Here is a tiny trained network, its code and every weight. The questions are about switching its units off for an input and a target symbol, where a switched-off unit gives its printed mean instead of its output.

import numpy as np


def w(rows, s, z=0):
    codes = np.array(rows[::2]) - 128.0
    scale = np.full(codes.shape[1], s)
    scale[-1] = z or s
    return codes * scale


def f(y):
    return y / 2 * (1 + np.tanh(0.7978845608 * (y + 0.044715 * y**3)))


def softmax(a):
    e = np.exp(a - a.max(-1, keepdims=True))
    return e / e.sum(-1, keepdims=True)


def log_softmax(a):
    a = a - a.max(-1, keepdims=True)
    return a - np.log(np.exp(a).sum(-1, keepdims=True))


def net(x, mask):
    ids = ['ΞΦΨΩαβδλ'.index(c) for c in x.split()]
    T = len(ids)
    res = E[ids] + P[:T]
    r = res
    for j in range(2):
        rows = slice(2 * j, 2 * j + 2)
        q, k, v = (r @ M[0][rows].T for M in (Q, K, V))
        z = softmax(np.where(np.tri(T) > 0, q @ k.T / 2**0.5, -1e9)) @ v
        o = O[0][rows]
        res = res + np.where(mask[j], z, o[:, -1]) @ o[:, :-1]
    y = f(res @ A[0][:, :-1].T + A[0][:, -1])
    res = res + np.where(mask[2:10], y, B[0][:, -1]) @ B[0][:, :-1]
    return log_softmax(res[-1] @ U[:, :-1].T + U[:, -1])


Q, K, V, O, A, B = {}, {}, {}, {}, {}, {}
E = w([
[81,96,115,71,42,104,121,125],'Ξ',
[239,77,143,145,172,218,215,122],'Φ',
[69,85,34,140,168,93,101,53],'Ψ',
[5,103,70,1,159,229,60,107],'Ω',
[63,24,135,188,55,47,146,205],'α',
[167,182,35,177,146,49,10,210],'β',
[51,141,143,46,143,164,37,194],'δ',
[87,186,225,10,53,128,74,214],'λ',
],0.0065)
P = w([
[177,203,149,128,15,165,117,103],'0',
[71,73,47,24,76,144,64,215],'1',
[31,53,48,44,107,144,58,230],'2',
[7,62,51,51,128,144,60,232],'3',
[13,72,31,61,140,151,45,253],'4',
[2,43,64,67,151,145,49,251],'5',
[8,55,66,56,102,140,64,243],'6',
],0.0038)
Q[0] = w([
[9,18,15,43,66,125,22,251],'h0',
[249,141,223,158,198,202,234,81],'h0',
[24,27,20,24,84,211,34,245],'h1',
[31,10,2,10,79,228,18,243],'h1',
],0.0071)
K[0] = w([
[237,221,199,243,125,202,176,43],'h0',
[79,107,21,65,158,59,32,223],'h0',
[242,176,224,230,165,228,240,39],'h1',
[254,160,227,228,180,243,239,35],'h1',
],0.0072)
V[0] = w([
[36,136,84,39,185,193,63,39],'h0',
[109,89,164,61,72,112,205,18],'h0',
[162,100,30,80,255,231,159,32],'h1',
[170,54,13,242,174,59,203,20],'h1',
],0.0066)
O[0] = w([
[63,236,156,220,20,190,106,46,156],'h0',
[150,38,238,212,81,141,20,88,139],'h0',
[88,230,173,247,101,216,100,220,120],'h1',
[97,43,11,221,90,253,73,218,4],'h1',
],0.0066,0.0041)
A[0] = w([
[217,60,141,100,218,56,120,112,7],'n0',
[80,88,50,182,70,238,89,159,11],'n1',
[165,233,207,72,156,51,182,77,76],'n2',
[169,41,83,112,212,160,168,213,252],'n3',
[242,142,180,168,65,145,153,118,232],'n4',
[102,138,135,81,111,110,254,108,147],'n5',
[219,54,140,76,219,117,245,82,57],'n6',
[170,100,138,70,189,113,218,168,33],'n7',
],0.0066,0.0027)
B[0] = w([
[181,81,193,120,146,228,54,77,209],'n0',
[91,70,60,85,254,225,137,94,180],'n1',
[67,99,122,160,233,164,224,99,241],'n2',
[217,137,175,211,43,142,210,222,255],'n3',
[189,30,68,13,70,219,28,49,140],'n4',
[166,193,33,120,181,108,115,177,186],'n5',
[218,218,205,196,160,232,79,196,219],'n6',
[198,180,119,192,141,198,57,198,175],'n7',
],0.0058,0.0048)
U = w([
[132,2,142,16,86,25,35,52,207],'Ξ',
[68,42,221,235,136,126,254,175,136],'Φ',
[70,71,52,111,140,224,94,102,77],'Ψ',
[86,248,230,169,44,143,96,134,195],'Ω',
[232,89,170,114,67,182,72,113,87],'α',
[169,254,3,160,132,88,107,204,139],'β',
[74,136,69,108,169,46,235,90,137],'δ',
[137,155,197,151,209,141,94,119,4],'λ',
],0.0051,0.0034)

Each question gives the input, a string of symbols that net reads in full, and the target symbol t.
The units are the heads (2 rows each of Q, K, V and O) and the neurons (one row each of A and B). Each row of codes is followed by its name. A weight is (code - 128) times the scale printed after its matrix; where a second scale follows, it is the last column's (O, A, B and U).
mask holds one flag per unit, heads first, then neurons. A switched-off unit (its flag False) gives its mean, the last column of its rows in O or B, instead of its output. The means were averaged over made-up inputs and are rounded, as every weight is.
A unit's drop is (log p(t) with every unit on - log p(t) with that unit switched off) / (log p(t) with every unit on - log p(t) with every unit switched off).
The circuit of an input: a set's keep is (log p(t) with only the set's units on - log p(t) with every unit switched off) / (log p(t) with every unit on - log p(t) with every unit switched off). Starting from all 10 units, units are removed one at a time, each time the one whose removal leaves the highest keep (on an exact tie, the one counted first), for as long as the keep stays at least 0.8.
units of the circuit, in order: the units of the circuit, biggest drop first
unit that matters most: the unit with the biggest drop
k most important neurons: the k neurons with the biggest drops, biggest first
which heads matter: for each layer, one digit per head in row order, 1 if its drop is at least 0.15 and else 0, layers parted by /
drop of u: that unit's drop, to one decimal
input Ψ Ω λ Ξ, target Ψ: unit that matters most : h1
input Ω λ Ω β Ω Ω, target Ω: units of the circuit, in order : h0; h1
input Ω δ δ λ λ β, target Ω: 2 most important neurons : n1; n5
input β Ω λ, target β: 2 most important neurons : n5; n7
input δ β Ξ Ω δ, target δ: which heads matter : 11
input β β Φ, target β: which heads matter : 10
input α Ψ λ, target α: which heads matter : 11
input Ξ δ β λ, target Ξ: which heads matter : 11
input λ λ Ψ α Ψ Ω, target λ: which heads matter : 01
input λ Ξ β δ, target λ: 4 most important neurons : n6; n2; n0; n7
input δ β Ω Ξ Ξ β, target δ: 2 most important neurons : n2; n6
input α Ω Ξ Ψ Ξ Ψ β, target α: 2 most important neurons : n0; n3
input Ξ Φ Ω Ω Ω Φ Φ, target Ψ: 3 most important neurons : n1; n4; n3
input Ω β α Ω Ξ, target Ω: unit that matters most : h0
input Ψ Ψ α, target Ψ: 2 most important neurons : n1; n3
input Ξ α Ω, target Ξ: drop of h0 : 0.2
input Ξ Ω Ξ Ψ Ω Ξ δ, target Ξ: drop of h0 : 0.2
input Ψ λ Ξ α δ, target Ψ: drop of h1 : 1.2
